Below are the code and all the weights of a small trained network. Each question names an input and a target symbol and asks about switching units off, where a switched-off unit gives its printed mean instead of its output.

import numpy as np


def w(rows, s, z=0):
    codes = np.array(rows[::2]) - 128.0
    scale = np.full(codes.shape[1], s)
    scale[-1] = z or s
    return codes * scale


def f(y):
    return np.maximum(y, 0)


def softmax(a):
    e = np.exp(a - a.max(-1, keepdims=True))
    return e / e.sum(-1, keepdims=True)


def log_softmax(a):
    a = a - a.max(-1, keepdims=True)
    return a - np.log(np.exp(a).sum(-1, keepdims=True))


def net(x, mask):
    ids = ['βγδεηλπτ'.index(c) for c in x.split()]
    T = len(ids)
    res = E[ids] + P[:T]
    u = 0
    for l in range(2):
        q, k, v = (res @ M[l].T for M in (Q, K, V))
        z = softmax(np.where(np.tri(T) > 0, q @ k.T / 4**0.5, -1e9)) @ v
        res = res + np.where(mask[u], z, O[l][:, -1]) @ O[l][:, :-1]
        u += 1
        y = f(res @ A[l][:, :-1].T + A[l][:, -1])
        res = res + np.where(mask[u : u + 8], y, B[l][:, -1]) @ B[l][:, :-1]
        u += 8
    return log_softmax(res[-1] @ U[:, :-1].T + U[:, -1])


Q, K, V, O, A, B = {}, {}, {}, {}, {}, {}
E = w([
[134,188,155,248,121,188,91],'β',
[178,45,155,140,154,236,172],'γ',
[21,103,115,209,146,177,137],'δ',
[99,103,135,213,37,38,98],'ε',
[153,128,140,238,181,96,164],'η',
[214,154,151,103,70,113,81],'λ',
[195,219,146,91,128,163,130],'π',
[58,119,66,27,116,112,117],'τ',
],0.017)
P = w([
[194,94,2,186,120,174,94],'0',
[152,105,109,181,86,149,98],'1',
[144,111,141,167,118,148,123],'2',
[124,117,167,140,130,130,123],'3',
[94,126,198,131,131,116,129],'4',
[72,125,223,103,137,94,115],'5',
[54,129,246,85,129,73,119],'6',
[89,160,209,99,109,39,77],'7',
],0.007)
Q[0] = w([
[145,207,137,173,121,186,87],'L0H1',
[169,131,228,195,182,127,183],'L0H1',
[84,172,142,152,68,168,69],'L0H1',
[202,182,254,207,55,108,94],'L0H1',
],0.0086)
K[0] = w([
[101,106,145,131,119,96,165],'L0H1',
[85,111,246,93,129,130,122],'L0H1',
[156,110,96,121,171,95,167],'L0H1',
[96,138,236,119,170,106,122],'L0H1',
],0.013)
V[0] = w([
[58,176,198,145,130,157,99],'L0H1',
[93,57,78,90,72,254,103],'L0H1',
[206,125,121,175,85,216,43],'L0H1',
[143,60,194,152,233,96,160],'L0H1',
],0.0064)
O[0] = w([
[72,149,72,84,167,118,193,145],'L0H1',
[15,115,218,105,151,163,56,11],'L0H1',
[88,133,255,99,87,69,129,242],'L0H1',
[179,149,43,162,109,52,45,253],'L0H1',
],0.0082,0.0044)
A[0] = w([
[127,140,135,53,157,176,99,75],'L0N1',
[58,107,106,157,182,85,60,102],'L0N2',
[129,67,141,160,99,69,160,141],'L0N3',
[80,123,124,109,181,88,96,44],'L0N4',
[112,130,105,89,103,146,83,123],'L0N5',
[117,2,110,174,131,152,121,129],'L0N6',
[132,151,193,154,207,85,134,2],'L0N7',
[109,114,147,158,112,102,144,40],'L0N8',
],0.0096,0.0052)
B[0] = w([
[196,56,167,162,141,126,116,146],'L0N1',
[145,199,92,84,136,235,68,170],'L0N2',
[141,105,103,80,184,110,2,254],'L0N3',
[173,69,161,162,81,163,193,136],'L0N4',
[154,91,253,142,151,110,138,138],'L0N5',
[141,109,103,72,158,211,128,193],'L0N6',
[42,156,165,89,204,48,104,176],'L0N7',
[102,125,147,131,139,92,4,149],'L0N8',
],0.0071,0.0064)
Q[1] = w([
[112,76,77,66,138,109,116],'L1H1',
[122,118,182,118,175,121,174],'L1H1',
[203,165,163,175,228,1,91],'L1H1',
[168,100,204,78,98,140,189],'L1H1',
],0.014)
K[1] = w([
[188,3,34,138,153,162,71],'L1H1',
[251,171,134,153,97,166,77],'L1H1',
[179,243,76,137,66,2,145],'L1H1',
[220,36,205,80,120,191,118],'L1H1',
],0.0082)
V[1] = w([
[152,110,90,70,70,61,100],'L1H1',
[88,1,143,199,173,52,97],'L1H1',
[103,123,165,79,242,111,133],'L1H1',
[100,85,158,97,85,116,103],'L1H1',
],0.0087)
O[1] = w([
[115,110,156,58,180,195,151,159],'L1H1',
[123,163,1,99,20,164,172,252],'L1H1',
[224,57,107,152,156,197,45,80],'L1H1',
[176,171,83,93,199,68,216,34],'L1H1',
],0.0075,0.0039)
A[1] = w([
[160,149,114,92,24,108,82,82],'L1N1',
[133,168,133,210,115,79,76,3],'L1N2',
[63,145,100,111,164,56,214,33],'L1N3',
[91,106,92,121,100,122,255,106],'L1N4',
[195,161,105,102,134,90,123,40],'L1N5',
[152,40,170,121,111,49,88,49],'L1N6',
[172,99,176,182,130,206,164,93],'L1N7',
[78,106,86,79,115,114,142,106],'L1N8',
],0.0098,0.005)
B[1] = w([
[135,118,255,100,248,107,89,238],'L1N1',
[98,27,93,46,114,77,186,255],'L1N2',
[218,149,171,199,7,134,158,149],'L1N3',
[112,162,43,82,180,58,194,135],'L1N4',
[111,63,165,192,115,207,165,179],'L1N5',
[63,151,96,164,183,240,159,178],'L1N6',
[112,148,70,93,94,30,129,177],'L1N7',
[74,169,106,90,187,112,144,147],'L1N8',
],0.007,0.0076)
U = w([
[68,56,144,116,54,80,127,146],'β',
[207,2,86,104,125,111,111,234],'γ',
[61,166,86,156,122,195,91,194],'δ',
[102,138,92,43,140,66,52,2],'ε',
[118,132,87,112,130,146,158,120],'η',
[96,82,103,95,139,148,153,105],'λ',
[190,183,182,133,139,138,92,182],'π',
[85,53,122,136,190,126,148,19],'τ',
],0.0074,0.0038)

Each question gives the input, a string of symbols that net reads in full, and the target symbol t.
The units are the heads (4 rows each of Q, K, V and O) and the neurons (one row each of A and B). Each row of codes is followed by its name. A weight is (code - 128) times the scale printed after its matrix; where a second scale follows, it is the last column's (O, A, B and U).
mask holds one flag per unit, layer by layer, with each layer's heads first. A switched-off unit (its flag False) gives its mean, the last column of its rows in O or B, instead of its output. The means were averaged over made-up inputs and are rounded, as every weight is.
A unit's drop is (log p(t) with every unit on - log p(t) with that unit switched off) / (log p(t) with every unit on - log p(t) with every unit switched off).
The circuit of an input: a set's keep is (log p(t) with only the set's units on - log p(t) with every unit switched off) / (log p(t) with every unit on - log p(t) with every unit switched off). Starting from the 12 units with the biggest drops (on a tie, the unit counted first), units are removed one at a time, each time the one whose removal leaves the highest keep (on an exact tie, the one counted first), for as long as the keep stays at least 0.8.
units of the circuit, in order: the units of the circuit, biggest drop first
top k neurons: the k neurons with the biggest drops, biggest first
drop when u is switched off: that unit's drop, to one decimal
input τ η γ τ, target γ: units of the circuit, in order : (L1H1, L0H1, L0N1)
input η η δ π γ γ β, target β: units of the circuit, in order : (L1N2, L1H1, L0N3)
input η η λ π η, target π: top 3 neurons : (L0N6, L1N3, L1N2)
input δ η τ, target δ: top neuron : (L1N6)
input λ η π η, target τ: units of the circuit, in order : (L1H1, L1N6, L0N3)
input η π β β η τ β, target γ: units of the circuit, in order : (L0H1, L0N7, L1H1)
input η η η π η π γ η, target τ: top 4 neurons : (L0N6, L0N3, L1N6, L1N2)
input π η π η η η δ η, target δ: units of the circuit, in order : (L0H1, L1H1, L0N2)
input π η η η β η, target β: top 2 neurons : (L0N6, L1N3)
input π η τ, target τ: units of the circuit, in order : (L0H1, L1H1, L1N6)
input η π η η η λ η, target π: top 3 neurons : (L1N3, L1N2, L0N6)
input π η ε η, target η: units of the circuit, in order : (L0H1, L1H1)
input η ε τ η, target η: units of the circuit, in order : (L1H1, L1N4)
input ε η τ, target η: top neuron : (L0N3)
input β η ε δ τ β η β, target γ: units of the circuit, in order : (L0N7, L0H1, L1H1)
input β η β η η η δ, target δ: top 2 neurons : (L1N2, L0N2)
input γ γ η τ, target π: top 3 neurons : (L0N2, L1N2, L1N1)
input π β λ η λ π τ, target τ: top 2 neurons : (L1N6, L0N1)
input π η η η η γ β η, target ε: drop when L1N8 is switched off : 0.1
input η δ η, target δ: drop when L0H1 is switched off : 1.0
input η η η η π η η, target γ: drop when L0H1 is switched off : 3.0
input η η η γ η, target ε: top neuron : (L0N7)
